data =
[[-37   5  15   7  12  23  24  19  26   5 -23 -30  -1 -15 -39]
 [  3 -17 -47 -21  11  15  10  15  22  23  30  25  -1 -32 -14]
 [ 19  24  23  32  11 -25 -33   5   0 -40 -42   0   9   3   5]
 [ -1  13  14   7  15  25  22  23  15  -8 -31  -5  -1 -29 -47]
 [-67 -20  11  11  11  16  26  19  24  25  -5 -48  -8 -11 -16]
 [ 19  29  10 -27 -25   2  -4 -47 -37   0  11   7   6  36  27]
 [ 13  11  14  23  18  24  30  10 -21 -20  -6  -7 -63 -33  -3]
 [  2 -46 -40  -6  12  13  10  17  23  24  35  12  -6 -31  -9]
 [ 18  24  23  33  12 -21 -36   5   1 -39 -41   0   8   3   5]
 [  2 -35 -46  -9  12  14  10  17  23  22  33  15  -4 -32 -11]
 [  3 -13 -45 -28  11  15  10  14  23  23  28  31   0 -31 -16]
 [-11  10  15   6  13  25  21  22  21  -3 -33 -13  -1 -21 -49]
 [ 25  16  -2 -44   4   2 -38 -59  -1  10   8   6  14  39  25]
 [ 19  27  23  -2 -47 -14   2  -7 -67 -16   3  10   4  13  32]
 [ 21  24  25  28  10 -47 -21   7  -5 -53 -27   3   9   1   9]]
Indices start at 1.
(1, 1) -> -37
(6, 7) -> -4
(1, 6) -> 23
(10, 10) -> 22
(15, 7) -> -21
(6, 3) -> 10
(8, 9) -> 23
(15, 4) -> 28
(15, 1) -> 21
(13, 4) -> -44
(5, 8) -> 19
(2, 3) -> -47
(13, 12) -> 6
(12, 2) -> 10
(11, 12) -> 31
(14, 15) -> 32
(13, 11) -> 8
(8, 12) -> 12
(1, 14) -> -15
(15, 3) -> 25
(2, 4) -> -21
(7, 12) -> -7
(4, 10) -> -8
(6, 15) -> 27
(1, 10) -> 5
(12, 1) -> -11
(13, 8) -> -59
(4, 14) -> -29
(4, 12) -> -5
(10, 8) -> 17
(7, 7) -> 30
(3, 5) -> 11
(4, 7) -> 22
(2, 8) -> 15
(12, 14) -> -21
(11, 13) -> 0

m =
[[2201, 6409, 7421, 6829, 6115, 6526, 4876, 4087],
 [4688, 6504, 5823, 6505, 7884, 3962, 3959, 2975],
 [7664, 6383, 4503, 2819, 6374, 5881, 5395, 3231],
 [6797, 4329, 8463, 3787, 6892, 6650, 7606, 4295],
 [5052, 3767, 6434, 5375, 8239, 6906, 6659, 2925],
 [4834, 4122, 2657, 7978, 5242, 6516, 5764, 7343],
 [6473, 9674, 7307, 5066, 5681, 7343, 6513, 6438],
 [6155, 4988, 7245, 7316, 4752, 6559, 4771, 9459],
 [7556, 4984, 7743, 3799, 7850, 6691, 6708, 7842]]
Indices start at 1.
(1, 1) => 2201
(3, 4) => 2819
(1, 3) => 7421
(8, 6) => 6559
(5, 3) => 6434
(8, 3) => 7245
(8, 7) => 4771
(6, 8) => 7343
(6, 3) => 2657
(7, 2) => 9674
(3, 6) => 5881
(4, 1) => 6797
(2, 6) => 3962
(1, 6) => 6526
(7, 8) => 6438
(6, 1) => 4834
(4, 7) => 7606
(2, 3) => 5823
(7, 1) => 6473
(5, 1) => 5052
(5, 7) => 6659
(6, 4) => 7978
(6, 5) => 5242
(7, 5) => 5681
(3, 2) => 6383
(9, 7) => 6708
(5, 5) => 8239
(8, 8) => 9459
(2, 5) => 7884
(3, 3) => 4503

W =
array([[-33, -11,  11,   4,  27,  63,   4,  -1,  39],
       [-17, -23,   4,  -6,  40,  55,  -4,  17,  41]])
Indices start at 1.
row 1 col 1: -33
row 1 col 7: 4
row 1 col 3: 11
row 1 col 4: 4
row 2 col 3: 4
row 2 col 8: 17
row 2 col 9: 41
row 1 col 6: 63
row 1 col 9: 39

grid =
[[-0.087 -0.031 -0.114 -0.192 -0.105 -0.005 -0.117 -0.142 -0.125 -0.147
  -0.248 -0.097 -0.118 -0.081 -0.277]
 [-0.145 -0.072 -0.099 -0.052 -0.110 -0.173 -0.116 -0.171 -0.069 -0.096
   0.029 -0.100 -0.090 -0.083 -0.177]
 [ 0.017  0.002 -0.155 -0.135 -0.112 -0.221 -0.026 -0.151 -0.180 -0.116
  -0.296 -0.107 -0.125 -0.105 -0.027]
 [-0.113 -0.022 -0.131 -0.123 -0.123 -0.102 -0.137 -0.141 -0.127 -0.103
   0.013 -0.110 -0.119 -0.086 -0.166]
 [-0.114 -0.151 -0.088 -0.122 -0.103 -0.087 -0.180 -0.139  0.041 -0.099
   0.182 -0.096 -0.135 -0.091 -0.098]
 [-0.074 -0.145 -0.128 -0.160 -0.123 -0.208 -0.080 -0.118 -0.042 -0.129
  -0.059 -0.102 -0.102 -0.102 -0.235]]
Rows and columns are counted from 1.
(1, 1)	-0.087
(4, 11)	0.013
(2, 14)	-0.083
(1, 12)	-0.097
(4, 6)	-0.102
(4, 15)	-0.166
(3, 2)	0.002
(4, 7)	-0.137
(6, 12)	-0.102
(3, 6)	-0.221
(2, 11)	0.029
(6, 15)	-0.235
(5, 10)	-0.099
(4, 8)	-0.141
(5, 4)	-0.122
(5, 7)	-0.180
(2, 5)	-0.110
(5, 3)	-0.088
(2, 13)	-0.090
(3, 4)	-0.135
(4, 2)	-0.022
(6, 2)	-0.145
(2, 2)	-0.072
(1, 14)	-0.081
(1, 11)	-0.248
(2, 8)	-0.171
(4, 3)	-0.131
(1, 7)	-0.117
(4, 5)	-0.123
(6, 7)	-0.080
(4, 12)	-0.110
(1, 5)	-0.105

x =
[[ -6 -22 -20  -3 -14 -11  28 -12 -11]
 [-22  13 -36 -10 -29 -23   3 -25 -24]
 [ 28  34   6 -49  18  22 -15  14  31]]
Indices start at 1.
(1, 1) = -6
(3, 3) = 6
(2, 2) = 13
(2, 5) = -29
(3, 8) = 14
(2, 9) = -24
(3, 9) = 31
(2, 1) = -22
(3, 5) = 18
(1, 5) = -14
(3, 4) = -49
(1, 4) = -3

A =
[[8, -14, 3, -1, 11, 15],
 [0, -4, 10, 55, 21, 17],
 [-32, -15, -20, -16, -22, -5],
 [19, 20, 11, 24, 15, -11],
 [8, 1, 1, -26, -2, 2],
 [-22, -15, -14, -21, -20, -5],
 [31, -13, -15, -2, 49, 9],
 [-21, -2, -8, -32, -36, -1],
 [-9, -7, -37, 25, 36, -2]]
Indices start at 1.
(1, 1): 8
(9, 2): -7
(3, 5): -22
(3, 4): -16
(4, 3): 11
(5, 4): -26
(2, 3): 10
(6, 3): -14
(4, 4): 24
(3, 2): -15
(6, 2): -15
(5, 5): -2
(1, 6): 15
(7, 3): -15
(7, 1): 31
(7, 5): 49
(9, 3): -37
(4, 6): -11
(4, 1): 19
(8, 2): -2
(4, 5): 15
(1, 2): -14
(7, 4): -2
(2, 5): 21
(3, 6): -5
(8, 6): -1
(7, 6): 9
(1, 5): 11

B =
 -9    5    5  -53    6  -16    7   10
-27   -1    5  -50   15   14   14    6
-21   10   -3  -55    1  -14    1   17
  7   -3   15  -33   13    1   13   -2
 -2   10  -22   53  -26  -14  -25    6
 -6    2    3  -28    4   -2    4    6
-15   -8   -1   30    6   22    6  -10
 50    7    9    1  -11  -30  -11    3
-18   -2   -2  -31    5    0    5    2
 -4   -6   11  -34   15    6   14   -4
-18    3   -4  -19    2   13    2    6
Rows and columns are counted from 1.
(1, 1): -9
(11, 3): -4
(2, 4): -50
(3, 3): -3
(5, 5): -26
(10, 5): 15
(5, 8): 6
(1, 2): 5
(4, 7): 13
(10, 8): -4
(1, 5): 6
(2, 5): 15
(11, 7): 2
(6, 8): 6
(3, 1): -21
(7, 1): -15
(8, 8): 3
(11, 6): 13
(6, 6): -2
(8, 4): 1
(2, 3): 5
(7, 2): -8
(9, 7): 5
(8, 3): 9
(1, 7): 7
(5, 1): -2
(4, 4): -33
(7, 6): 22
(5, 7): -25
(9, 3): -2
(2, 7): 14
(1, 6): -16
